Here is a tiny trained network, its code and every weight. The questions are about switching its units off for an input and a target symbol, where a switched-off unit gives its printed mean instead of its output.

import numpy as np


def w(rows, s, z=0):
    codes = np.array(rows[::2]) - 128.0
    scale = np.full(codes.shape[1], s)
    scale[-1] = z or s
    return codes * scale


def norm(h):
    return h / np.sqrt((h * h).mean(-1, keepdims=True) + 1e-5)


def f(y):
    return np.maximum(y, 0)


def softmax(a):
    e = np.exp(a - a.max(-1, keepdims=True))
    return e / e.sum(-1, keepdims=True)


def log_softmax(a):
    a = a - a.max(-1, keepdims=True)
    return a - np.log(np.exp(a).sum(-1, keepdims=True))


def net(x, mask):
    ids = ['ΞΠΣΦαβγεζηλμτψω'.index(c) for c in x.split()]
    T = len(ids)
    res = E[ids] + P[:T]
    u = 0
    for l in range(3):
        q, k, v = (norm(res) @ M[l].T for M in (Q, K, V))
        z = softmax(np.where(np.tri(T) > 0, q @ k.T / 3**0.5, -1e9)) @ v
        res = res + np.where(mask[u], z, O[l][:, -1]) @ O[l][:, :-1]
        u += 1
        y = f(norm(res) @ A[l][:, :-1].T + A[l][:, -1])
        res = res + np.where(mask[u : u + 4], y, B[l][:, -1]) @ B[l][:, :-1]
        u += 4
    return log_softmax(norm(res)[-1] @ U[:, :-1].T + U[:, -1])


Q, K, V, O, A, B = {}, {}, {}, {}, {}, {}
E = w([
[119,122,178],'Ξ',
[213,167,118],'Π',
[114,123,197],'Σ',
[123,126,162],'Φ',
[202,174,102],'α',
[125,127,155],'β',
[106,149,4],'γ',
[122,126,164],'ε',
[211,169,105],'ζ',
[206,173,107],'η',
[121,126,168],'λ',
[198,142,184],'μ',
[123,125,165],'τ',
[128,138,123],'ψ',
[102,155,217],'ω',
],0.0042)
P = w([
[148,253,208],'0',
[109,16,119],'1',
[104,206,91],'2',
[130,19,172],'3',
[130,189,123],'4',
[132,13,199],'5',
[145,174,156],'6',
],0.004)
Q[0] = w([
[134,84,144],'L0H0',
[138,221,252],'L0H0',
[142,106,189],'L0H0',
],0.0033)
K[0] = w([
[131,119,126],'L0H0',
[5,66,221],'L0H0',
[58,164,63],'L0H0',
],0.0026)
V[0] = w([
[141,4,106],'L0H0',
[223,74,199],'L0H0',
[45,44,135],'L0H0',
],0.0035)
O[0] = w([
[43,107,54,14],'L0H0',
[220,115,5,151],'L0H0',
[35,139,104,4],'L0H0',
],0.0022,0.0014)
A[0] = w([
[93,86,92,75],'L0N0',
[235,254,190,140],'L0N1',
[128,129,235,252],'L0N2',
[143,168,76,83],'L0N3',
],0.0038,0.0019)
B[0] = w([
[115,162,204,138],'L0N0',
[2,180,50,254],'L0N1',
[125,189,43,215],'L0N2',
[133,56,63,146],'L0N3',
],0.0039,0.0041)
Q[1] = w([
[56,30,175],'L1H0',
[34,254,95],'L1H0',
[53,135,209],'L1H0',
],0.0048)
K[1] = w([
[168,162,169],'L1H0',
[148,141,1],'L1H0',
[195,151,122],'L1H0',
],0.0067)
V[1] = w([
[154,107,87],'L1H0',
[151,102,253],'L1H0',
[140,131,150],'L1H0',
],0.0064)
O[1] = w([
[142,38,137,137],'L1H0',
[85,132,2,4],'L1H0',
[166,144,94,109],'L1H0',
],0.0056,0.0038)
A[1] = w([
[126,254,225,136],'L1N0',
[173,201,107,249],'L1N1',
[130,133,227,79],'L1N2',
[189,185,186,116],'L1N3',
],0.0053,0.0019)
B[1] = w([
[94,95,26,254],'L1N0',
[72,120,64,215],'L1N1',
[149,147,254,158],'L1N2',
[180,68,104,187],'L1N3',
],0.0052,0.0053)
Q[2] = w([
[184,136,110],'L2H0',
[193,209,254],'L2H0',
[25,140,152],'L2H0',
],0.0034)
K[2] = w([
[150,113,93],'L2H0',
[44,140,189],'L2H0',
[28,204,255],'L2H0',
],0.0051)
V[2] = w([
[119,2,183],'L2H0',
[180,190,77],'L2H0',
[26,138,139],'L2H0',
],0.006)
O[2] = w([
[130,11,44,9],'L2H0',
[199,253,153,194],'L2H0',
[98,80,165,225],'L2H0',
],0.0057,0.0012)
A[2] = w([
[69,125,53,95],'L2N0',
[151,253,93,251],'L2N1',
[142,38,197,233],'L2N2',
[205,107,62,178],'L2N3',
],0.0059,0.0025)
B[2] = w([
[178,253,149,206],'L2N0',
[45,171,114,254],'L2N1',
[157,207,107,240],'L2N2',
[49,80,150,190],'L2N3',
],0.005,0.0043)
U = w([
[51,239,98,242],'Ξ',
[171,149,172,32],'Π',
[150,77,251,174],'Σ',
[115,114,48,54],'Φ',
[136,88,170,37],'α',
[200,158,163,104],'β',
[114,68,122,22],'γ',
[117,63,127,61],'ε',
[52,138,43,118],'ζ',
[179,155,165,46],'η',
[170,151,150,18],'λ',
[105,52,116,81],'μ',
[104,78,95,25],'τ',
[121,88,142,4],'ψ',
[120,49,118,111],'ω',
],0.013,0.0041)

Each question gives the input, a string of symbols that net reads in full, and the target symbol t.
The units are the heads (3 rows each of Q, K, V and O) and the neurons (one row each of A and B). Each row of codes is followed by its name. A weight is (code - 128) times the scale printed after its matrix; where a second scale follows, it is the last column's (O, A, B and U).
mask holds one flag per unit, layer by layer, with each layer's heads first. A switched-off unit (its flag False) gives its mean, the last column of its rows in O or B, instead of its output. The means were averaged over made-up inputs and are rounded, as every weight is.
A unit's drop is (log p(t) with every unit on - log p(t) with that unit switched off) / (log p(t) with every unit on - log p(t) with every unit switched off).
The circuit of an input: a set's keep is (log p(t) with only the set's units on - log p(t) with every unit switched off) / (log p(t) with every unit on - log p(t) with every unit switched off). Starting from the 12 units with the biggest drops (on a tie, the unit counted first), units are removed one at a time, each time the one whose removal leaves the highest keep (on an exact tie, the one counted first), for as long as the keep stays at least 0.8.
circuit, biggest first: the units of the circuit, biggest drop first
unit that matters most: the unit with the biggest drop
top k neurons: the k neurons with the biggest drops, biggest first
top k neurons in layer l: the k neurons of layer l with the biggest drops, biggest first
drop of u: that unit's drop, to one decimal
input ψ ζ γ Ξ, target β: circuit, biggest first -> L2N2; L2N1; L0N1
input η ζ γ λ, target β: circuit, biggest first -> L2N2; L2N1; L0N1
input μ Φ ζ γ ω Φ, target Σ: top 2 neurons -> L1N0; L2N0
input α ζ Σ γ ε ψ, target Σ: circuit, biggest first -> L1N0
input ψ γ γ γ γ Ξ, target Σ: top 4 neurons -> L1N0; L1N2; L1N1; L2N2
input ψ γ γ ε, target Σ: top 2 neurons -> L1N0; L1N2
input γ α τ Σ η ζ, target ζ: top 3 neurons -> L0N1; L1N3; L2N0
input α ζ η ε, target β: top 3 neurons -> L1N0; L2N2; L2N1
input ζ Σ Σ γ α ω, target Σ: top 2 neurons in layer 1 -> L1N2; L1N0
input Ξ γ ε Σ, target Σ: top 2 neurons in layer 2 -> L2N1; L2N0
input Φ γ τ τ, target Σ: top 2 neurons -> L1N0; L1N2
input ψ γ Σ λ, target Σ: top 3 neurons in layer 2 -> L2N1; L2N0; L2N2
input Φ γ β Φ, target Σ: top 2 neurons in layer 2 -> L2N1; L2N0
input λ ε λ γ γ λ, target Σ: unit that matters most -> L1N2
input ζ γ γ ε, target Σ: top 2 neurons in layer 2 -> L2N0; L2N2
input ψ γ μ γ γ Ξ, target Σ: top 2 neurons in layer 2 -> L2N0; L2N2
input ε γ γ γ, target Σ: drop of L1N0 -> 0.1
input ψ γ λ Π, target Σ: drop of L1N2 -> 0.1
input γ γ γ α, target Σ: drop of L2N3 -> 0.0
input γ γ η Σ, target Σ: drop of L2H0 -> 0.3
input τ λ λ γ γ η, target Σ: top neuron -> L1N0
input λ λ α γ Φ τ, target Σ: top 2 neurons in layer 1 -> L1N2; L1N0
